Here is a tiny trained network, its code and every weight. The questions are about switching its units off for an input and a class, where a switched-off unit gives its printed mean instead of its output.

import numpy as np


def w(rows, s, z=0):
    codes = np.array(rows[::2]) - 128.0
    scale = np.full(codes.shape[1], s)
    scale[-1] = z or s
    return codes * scale


def norm(h):
    return h / np.sqrt((h * h).mean(-1, keepdims=True) + 1e-5)


def f(y):
    return y / 2 * (1 + np.tanh(0.7978845608 * (y + 0.044715 * y**3)))


def log_softmax(a):
    a = a - a.max(-1, keepdims=True)
    return a - np.log(np.exp(a).sum(-1, keepdims=True))


def net(x, mask):
    res = np.array(x, float).reshape(1, 2) / 4 @ E
    u = 0
    for l in range(2):
        y = f(norm(res) @ A[l][:, :-1].T + A[l][:, -1])
        res = res + np.where(mask[u : u + 10], y, B[l][:, -1]) @ B[l][:, :-1]
        u += 10
    return log_softmax(norm(res)[-1] @ U[:, :-1].T + U[:, -1])


A, B = {}, {}
E = w([
[174,129,159,166,245,83,184,125,86,103],'x0',
[128,96,171,96,115,85,64,148,83,208],'x1',
],0.011)
A[0] = w([
[94,196,130,125,123,54,179,96,84,102,175],'L0N1',
[82,85,238,174,158,94,65,88,68,121,204],'L0N2',
[138,70,34,102,117,254,135,156,78,132,253],'L0N3',
[175,156,190,58,114,162,78,114,128,192,67],'L0N4',
[44,148,161,78,137,186,114,80,174,164,89],'L0N5',
[123,128,69,99,95,155,131,178,108,176,153],'L0N6',
[106,145,134,202,80,131,231,97,135,80,163],'L0N7',
[192,168,139,24,38,168,168,73,113,156,161],'L0N8',
[77,93,179,141,145,130,111,154,189,127,46],'L0N9',
[128,167,146,118,63,58,70,120,96,68,62],'L0N10',
],0.0053,0.0022)
B[0] = w([
[51,220,61,129,158,253,16,114,139,146,164],'L0N1',
[152,141,52,231,101,159,178,80,223,128,254],'L0N2',
[108,172,195,189,221,99,188,85,102,126,185],'L0N3',
[215,163,148,143,218,227,110,57,115,127,187],'L0N4',
[50,112,97,167,181,119,109,137,162,101,152],'L0N5',
[81,64,10,192,155,38,196,173,186,55,165],'L0N6',
[208,111,100,163,71,143,84,27,110,234,205],'L0N7',
[154,201,125,220,216,163,195,144,47,192,174],'L0N8',
[170,86,199,139,162,203,127,211,84,137,114],'L0N9',
[97,62,159,157,149,109,147,149,131,45,131],'L0N10',
],0.0046,0.0047)
A[1] = w([
[168,143,169,75,231,76,153,172,68,93,83],'L1N1',
[134,145,24,157,122,109,135,155,187,163,153],'L1N2',
[166,42,181,131,106,82,96,144,122,185,68],'L1N3',
[128,101,97,124,117,125,187,126,175,3,229],'L1N4',
[65,141,122,105,69,196,149,110,192,148,138],'L1N5',
[136,153,124,188,197,141,121,71,56,217,253],'L1N6',
[36,156,134,110,48,107,112,101,131,151,111],'L1N7',
[132,87,132,124,117,93,100,169,137,183,116],'L1N8',
[12,146,91,80,48,125,163,219,134,157,2],'L1N9',
[184,94,182,60,125,90,58,121,55,185,64],'L1N10',
],0.0076,0.0018)
B[1] = w([
[192,183,167,70,83,152,55,195,118,130,163],'L1N1',
[105,102,88,89,131,120,110,117,111,157,168],'L1N2',
[108,163,122,127,109,159,170,2,127,97,165],'L1N3',
[112,81,167,96,53,103,84,87,131,197,154],'L1N4',
[176,133,162,142,195,120,148,147,98,98,164],'L1N5',
[92,110,137,113,117,114,131,189,138,116,248],'L1N6',
[168,149,174,90,189,96,155,217,136,95,151],'L1N7',
[151,128,109,151,140,127,184,113,129,116,150],'L1N8',
[203,165,181,141,171,94,78,191,95,115,153],'L1N9',
[100,110,56,164,103,179,171,44,185,98,165],'L1N10',
],0.0083,0.014)
U = w([
[200,184,197,127,158,128,134,209,141,104,190],'0',
[137,135,115,149,111,163,180,3,177,122,198],'1',
[41,71,94,129,137,109,133,201,141,160,114],'2',
[109,96,165,126,105,127,110,111,100,105,1],'3',
[100,137,146,124,108,124,111,108,85,107,37],'4',
],0.018,0.0042)

Each question gives the input, the list of numbers given to net, and the class t.
The units are the neurons (one row each of A and B). Each row of codes is followed by its name. A weight is (code - 128) times the scale printed after its matrix; where a second scale follows, it is the last column's (A, B and U).
mask holds one flag per neuron, layer by layer. A switched-off neuron (its flag False) gives its mean, the last column of its row in B, instead of its output. The means were averaged over made-up inputs and are rounded, as every weight is.
A unit's drop is (log p(t) with every unit on - log p(t) with that unit switched off) / (log p(t) with every unit on - log p(t) with every unit switched off).
The circuit of an input: a set's keep is (log p(t) with only the set's units on - log p(t) with every unit switched off) / (log p(t) with every unit on - log p(t) with every unit switched off). Starting from the 12 units with the biggest drops (on a tie, the unit counted first), units are removed one at a time, each time the one whose removal leaves the highest keep (on an exact tie, the one counted first), for as long as the keep stays at least 0.8.
units of the circuit, in order: the units of the circuit, biggest drop first
k most important neurons: the k neurons with the biggest drops, biggest first
k most important neurons of layer l: the k neurons of layer l with the biggest drops, biggest first
drop of u: that unit's drop, to one decimal
input [-7,7], class 0: units of the circuit, in order -> L1N9, L1N7
input [-4,-3], class 0: units of the circuit, in order -> L1N5
input [2,-3], class 2: 3 most important neurons -> L1N3, L0N2, L1N10
input [5,6], class 1: 3 most important neurons -> L1N10, L1N3, L0N8
input [-4,4], class 0: 3 most important neurons -> L0N7, L0N6, L1N7
input [0,3], class 2: 2 most important neurons -> L0N2, L0N4
input [-6,7], class 1: 4 most important neurons -> L1N10, L1N3, L0N4, L0N1
input [3,4], class 1: 3 most important neurons -> L0N8, L0N3, L1N3
input [3,3], class 2: 2 most important neurons -> L0N2, L0N3
input [-1,0], class 2: 2 most important neurons of layer 0 -> L0N6, L0N5
input [3,2], class 2: 2 most important neurons of layer 0 -> L0N2, L0N3
input [-6,-5], class 0: 2 most important neurons -> L0N2, L1N5
input [-4,3], class 0: drop of L0N7 -> 0.2
input [-1,1], class 2: most important neuron -> L0N6
input [1,1], class 2: drop of L1N3 -> 0.3
input [-7,6], class 0: drop of L1N9 -> 0.6
